In the rows, 128 means zero.
Each row has a class, written as a number after it.
[142 165 126 138 125 151  62 108 125 140 145  87 104 119 110 173 128 123
  57 100 171 112 161 133 175 123 118 153  78 139 155 148 100 159 101  91
 207 136 130 105  92]
0
[ 72 174 153 123 143  70 119 129 168 162 109 114 102 143 108 167 150 127
 142 100 154 121 122 156 147 128 137 125 117  77 102 109 157 118 117 138
 150 115 178  85 147]
3
[101 147 142 110 118 102 108 138 164 129 180 106 149 192 106 108 147 111
 136 119 150 128 131 119 102 141 108 101 147 139  84 166  99 124 111 136
 118  86  85 113 141]
7
[114 157 147 152 116  89 161 160 167 116 174 156 128 173  96 141  76 127
 136 110 133 104 150 136 159  90  96 135 136 142 125 150 112 114 128 141
 140 128 106 127 183]
7
[103 177 161 158 187  85 134 147 203 200 101 135 136 153 157 155 140 151
 141 169 161 112 158 112 133  88 133  95  72 124 167 157 122 176 149 118
 129 108 142 139 116]
0
[114 152 116 108 155  95 124 140 150 156  89 150 110 147  63 146 108 174
 173 134 114 171  91  73 150  86 127 148 115 102 228 139 159 120 126 171
 116 111 122 202 199]
5
[132 150 187 105 153 172 154  80  92 177 124 112 135 111 144 107 147  83
 142 154 125 146 121 158  96 124 124 106 179 190  83  99 144 144 121 123
  87 123 109 120  83]
8
[145 124 133 192 118  93 156 102 126 114 124  94 113 114  95 149  90  86
 146  88 143 122 167  93 155 109 108  89 170 113 130 118  96 164 163 144
 165 116 120 131 164]
1
[133 136 108 164 132  75 101 110 172  48 138 106 149 130 125 128 112 112
 114 135 149 103 155 112 139 130 129 125 130 114 147 119 118 148 144  91
 112 109 107 138 127]
3
[153 110 123 114 105 118 102 165 113 150 145 150  92 100  61 111 117 185
 192 149 106 152 143  91 145  91 147 161 192 144 141 107 130  83 111 132
 142 109 144 146 102]
5
[151 136 133  80  79 115 101 142 112 111 112  96 145 169 116 151 112 137
  70  94 112 106 140 163 139 151 114  81 140 101 138  68 120 183  80 127
  77 164 101 137 153]
3
[130 196 166 101  94 105 124 135 124 166 154 105 136 168  91 168 126 132
  57 171 154 126 140 160 144 161 128 116  96 126 199 159 119 164  48 113
 141 166 137 177 137]
2
[119 130 132 125  67  90  79 165 158 109  92 164 107 160  88 176  97 119
 160  96 135 109  95 108 150 106 135 159 141  85 112 156 128 163 186 109
 161 142 104 130 155]
5
[132 170 108  50  80 129 160 166 164  87 134 117 141 125 105 190 131  77
 111 189 107  83 117 133 113 134 171 162 115  95 164  91 159 127  31 142
 153 129 113 177 171]
6
[171 141 112 108 136  90 146 131 131 124 139 124 133 164  91 128 112 169
 101 113 125 145  85 124 152 138 103 114  45 100 195 175  93  95  76 163
  83 136  86 210 174]
2
[153 140 131 111  96 131 161 139 140 122 149 107 154 114 108 139 103 157
  80 137 141 120 168 135 125 151 116 131 140 135 155 102 145 150  93 145
 139 170 140 143 178]
2
[199  71  85 117 140 161  98 194 126 113 134 106 137  85 191 146 140 141
 144 118 111 129 107 121 139 122 152 127 107 109 151  99 114  87 132 106
 188  81 150 136  76]
6
[145  92 138 123 122 122  90 138 124 152 105 168 146 128 100 135 135 130
 116 139 113 139  99 135 125 135 136 116 140  90 149 109 119  96 113 144
 141 144 131 165 146]
6
[117 154 132  83 141 129 111 138 132 147  94 117 143 124 110 196 139 174
 103 150 107 143 107 130 131 126 161 158 100 113 206 183 155 189 100  91
 139 127 140 159 121]
4
[ 98 160 101 112  82  91  97 183 163 136 144 102 146 218  77 126 102 144
 104 144 160  78 153 125 168 113 116  90  93 101 183  86 132 135 121  93
 148 132 128 160 106]
5
[104 102  92 160 173  62  51 116 176  81 172 120 102 142 114 134 102 167
 121 112 150 139 129 139 188  92 122 131  93 130 182 134 104  98 147 119
 145 106 125 140 143]
7
[ 88 134 162 168 123 134 141 121  83 156 140 167 146 159  77 120 148 138
 141 175 151 115 175 123  86 117 143  79  94 111 125 122 128 126 133 114
 119 124 142 155  58]
4
[133 116  96 140 172 124 100 136 131 132 134 110 105 121  85 146 140 164
 155 147 145 132 105 129 170  94 146 104  88 110 173 102 146 107 130 108
 134  86 170 132 103]
7
[155 131 120 102  92  92 135  93 135  70 131 101 151 192  71 145 102 125
  56 172 137 112 125 125 177 118  93  68  79  87 179 120 108 200  70 175
 115 160 106 154 164]
5
[142 114 141 129 135 169 162 103 118 149  94 132 165 123  96 135 119 168
 136 216 143 146 124  87  92 122 140  59  96  99 182 152 168 190 110 157
  88 127 167 202 145]
2
[120  92 128 110 121 101  66 142  96 100 161  69 151 136 160 151 122 130
 170 130 155 165 186 117 137 125 135  99 117 110 147  93 114 184 137 132
 133 130 157 128  96]
4
[150 123 146 157 103 127 186 109  88 132 161  68 170  95 128 143 110 140
 101 114 155 151 224 122  95 130 112  65 191 171 125  88 113 172 143 118
 136 128 141 109 110]
3
[104 106 134 112 148 108  41 146 164 133 150 130 132 177 160 111 126 109
 111  79 143 116 117 168 141 116 122 117  73  84  93  89 112 100 128 137
 170 124 137 130  78]
6
[155  88 149 164 141 135 153 137 128 168 118 156  88  77 152 119 136 179
 149  60 112 171 105 128 125 147 122 138 183 124  99 148 108  89 178 153
 174  89 127  94 145]
5
[110 129 123 134  89  72 160 155 162  93 148 167  81 143  78 124 114 135
 122 142 110 109 147 174  93 113 165 148 164 130 143  55 117 117 143 121
  94 178 117 163 133]
7
[118 154 138 132 101  72  93 124 169  94 167  96 120 134 127  93 125  83
 155 139 157 117 155 112 123 116 135 157 108 143  92 145  72 109 111 123
 130 136  91 162 121]
2
[ 93 165 115 126 142 148 144 179 188 191 139 157 130 111 140  98 141 153
 124 175 145  51 137 150 167 135 130 168 103 151 131 127 125  54  84  53
 193 105 148 145  74]
4
[126 132 144 154 128 118 173 127 153 152 129 116 104  90 121 140 107 147
 135 116 114 108 147 155 130 102 145 130 175 163 100 117 122  96 166 117
 129 124 130 102 137]
8
[116 130 142 112 107 102 122 134 143 120 141 141 133 158 125 126 101 130
 109 147 107 122 138 166 103 119 135 138 182 125 113 114 153 116 136 135
  93 165 168 110  94]
3
[151 103 139 121  59 136  50 170 113  84 147 119 115 142 158 149 105 114
 159  90 140 128 153 101 108  98 120 144 123 135  63 148  96 140 165 160
 154 164 108 106 148]
2
[163 147 122 135 147 117 181 132 161 116 165 144 149  97 160 140 111 117
  88 133 150  82 148 147 136 161  94 153 148 174 119 142 125  95 132 153
 112 179 114  91 177]
2
[132 118 118  69 102 162  96 125 129 104 135 111 159 166 131 136  99 117
  68 137 116 135 125 152 108 125 139 120  37  74 171 112 118 168  68 148
 104 159 106 200 129]
0
[137  97 141 135 107 137 171 112 132  91 129 120 167  79  73 124  99 140
 137 153 109 140 164 106 125 101 129 158 191 157 115 163 126 152 121 126
 131 156 136 109 177]
8
[112 116 168 169 123  95  63 120 171 131  81 161 147 178 155 106 146 158
 130 106 136 170  99 103  86 103 104 125 111 101  79 195 102 142 203 139
 133 133 132 105 145]
3
[128  77 129 136 133 155  39 110 116 149 130 129 164 129 149  86 148 136
  83 138 146 117 114 151 119 145 115  98 125 141 100 120 125  90 146  98
 140 142 127 123  66]
2
[ 99 116 132 162 135  82  81  72  92 104 152 124 115 130  81 150 139 129
 113 133 193 155 163 121 163 117 109  99  95 125 144 133 111 149 118 119
 174 146 173 119  93]
3
[136 130 124 120 129  94 103 119 160 153  77 125 118 127  93 139 132 144
 134 100 120 144  79 117 130 133 119 129 183 127 140 146 107  93 173 161
  72 148  72 114 218]
5
[147  88 110  82 105 167  96 207 169  79  99 166 130 177 148 139 100 147
 114 126  91  88 103 116 114 106 100 130 162  85 150  93 164 115  93 174
 154 123 109 140 139]
6
[ 80 122 111 119 108 100 146 121 133 148 126 124 121 150  54 155 130 131
 103 107 150 124  94 158 175 152 117 115 156 138 164 157 150  88 134 118
 155 153 130 109 179]
5
[109 162 119 125 118 122 106 125 129 144 149 133 127 176 100  95 133  98
 161 116 139 123 111  87 130 132  99 173 137 129 100 197 119  91 117 123
 127 126 123 119 112]
1
[ 60 165 120 140 144  83  84 138 170 150 111 125 143 175  66 136 124 164
 151 151 155 127 124 110 182  69 132 124  42 100 191 122 144 133 115  94
 138 114 142 178 177]
7
[168 118 128 135 190  81  70 128 151 160 101 150 103 115 190  88 213 135
 176 109 113 113  96  95 117 164 119 116 174 138  54 134  86  86 150 145
  69  80 103  65 103]
3
[153 149 108 122 149  98 121  98 133 116 136 129 155 146  81 145 131  75
  63 167 126 115  95 152 133 160 128 112 101  76 197  82 134 113  92 137
 120 143 122 175 137]
1
[162 117  94 124 177 120 183 132 181 111 125  89 115 130 203 128 150 137
 134 104 123 109 108 130 146 156 130 124 105 120 130 151 149 161 148 122
 118  82 144  90  91]
0
[102  86 140 138 101 109 140  89 110 102 105  86 129 116 102 120 121 114
 163  30 138 164 145 108 176 133  92 142 172 120  94 134 138 159 120 127
 160 124  95  98 181]
0
[180  85 109  85 132 127 115 168 179  80 117 117 152 144 170 130 106 169
 124 131 121 110  95 111 146 151  95 103 145 108 150 151 144 172  96 142
 115 106 102 147 145]
2
[124 153 145 115 122 110 117  93  73  93 145  93 157 166 122 151 140  42
 130 133 142 129 139 121 135 142 110  86 107 105 122 129 119 151  85 161
  89 131 119 117 140]
3
[111 144 117 142 178  95 142  98 167 160 129  86 160 136  79 112 135 157
  86 193 135 143 137 139 175 136 145  99  80  87 226 125 152 172  75 102
 153 125 220 167 120]
1
[131 145 159 131  90 191 200 143 121 193 147 155 193 136 113  49 115 123
 116 201  96 117 186 110 108 107 133 145 106 169 128 135 121 131  67 104
 137 153 150 193 109]
0
[131 132 108 101  61 136 125 158 131  75 129 117  91 218 159 121 104 153
  99 118 115 109 114 115 124 126  91 127 101 112 148 160  98 139 116 157
 102 151  93 141 146]
8
[ 96 168 107 112 139 110 150 130 186 150 104 127 125 147 118 142 120 174
  64 171 141 123 105 148 123  96 130 143  73 147 209 179 105 111 136 118
 110 179 115 157 143]
5
[ 89 116 151 111 127 118  92 122 115  85 161 143 151 160  86 160 144  81
 119 134 165 145 122 133 112 125 107 116  96 110 121 144 124 123 100 149
 182 126 104 125 144]
8
[101 128 132 174  76 110 154  96  90 104 164 100 143 155  42 134 124  81
 123 104 184  94 167 123 152 157 111  82 154 138  97 140 114 134 147  76
 158 121 112 106 117]
8
[131  84 108 108 106 142 123 140 123 125  93 165 115 133 105 111 134 164
 153 155  85 147  97  92 116 137 139 153 146  88 171 156 139  94  86 156
  92 125 115 173 160]
0
[128 139 129 165 114 140 195 130 150 143 159  79 147 160 117 136 110  99
  64  84 172  84 170 160 140 160 118  76 132 119 122 111 137 169 153  91
 213 117 182 106  71]
6
[ 82 144 163 199 140 123 140 107 131 152 169 142 152 164 105 127 116 124
  70 121 190 118 160 152 147 137  91  92  94 143 145 175 105 122 152  78
 207 117 136 127 103]
8
[112 146 116 161 179  96  91 145 136 185 154 152 116 118 137 121 105 141
 144 124 178 118 162 126 157  83 111 119  85 153 167  92  79  62 174 120
 137 137 116 154  88]
5
[118 125  82 137 136 103 173 121 176  84 138  74 136 107 146 167 110 135
 128 107 166 132 117 134 124 135 141 129 131 146 166 162 123 166 186  69
 118 107 107 136 142]
7
[140 149 100 126 130 112  92 176 212 118 110 121  84 120 155 126 113 162
 142 145 119  91 105 134 142 100 150 180 148 123 129 143 129  93 145  79
 139 106 165 117  70]
3
[105 141 119 117 134 147  83 153 160 111 105 125 179 169 146 102 103 126
  97 160 139 119 137 119 110  95  96 136  57 102 175 119  89 105 128 157
  80 190 103 157 196]
8
[115 143 101 180 136 111 147 167 222 137  64  92  83  98 170 157 107 153
 126 114 152  71 127 144 163 102 141 153 137 120 160 124 118 135 222  54
 196 123 160 111  90]
4
[ 44 129 112 154 147  76  90 109 171 162 144 131 112 162  83 145 115 167
 127  91 207 138 111 140 164 132 116 108  58  71 150 180  94 117 142 102
 156 112 145 151 145]
7
[ 71 144 116  83 118  89 100 131 161 132 131  92 159 172 112 182 109 166
  76 151 148 160 106 161 130 128 140 123  56  85 221 157 135 133 109 120
 126 151 136 176 181]
8
[147  78 123 131 100 118 111 154 134  80 144 114 161 105 135 146  89 136
 109 109  98 114 180 150 107  83 135 121 177 138 102  65 104 147 166 140
 106 170 105  93 159]
7
[119 128 123 141 133  71 124 137 154 120 186 118 131  91 175 155 171 135
 173 140 188 133 134 134 146 157 126 132 157 176  94 145 101 105 141  69
 151  77  94  80 127]
7
[122  96 139 116 144 125 124 116 173 105 136 133 185 145 110  82 118 119
  74  92 117 136 140 151 121 123  98 129 139 160 115 115 118 124 113 151
 142 175 101 135 183]
6
[ 90 153 110 115 212 103  64 100 138 195 112 110 130 122 164 163 138 185
  87 150 161 168  90 162 159 124 134 115  39  92 236 139 139  90 108 106
 119 113 183 169  92]
3
[168 123 149 142 169 133 148 107 118 129 149 151 165  77  76 139 103 110
 196 185 149 139 153  87  61  94 147 117 169 170  97 186 121 122 169 163
  29 152 119 139 120]
2
[109 139 147 163 187 134 129  96 158 180  98  74 198 108 121 146 111 155
 117 130 202 134 143 117 104 116  92  88 171 142 131 178 157 136 197  98
 102 126 141  81  96]
2
[ 94 106 130 116 142 175  76 167 152 178 101 138 171 166 149  67 118 206
 102 137 126 176 100 130 134 108  81 167  98 119 180 154 136  67 129 123
 154 159 172 137 154]
8
[145 143 181 121 122 103 132 172 125 129 159 120 114 145 175 169 120 125
 151 134 107 105 161 148 112 125 137  83 170 136 105 121 139 141 109 174
  96 109 109 102 133]
2
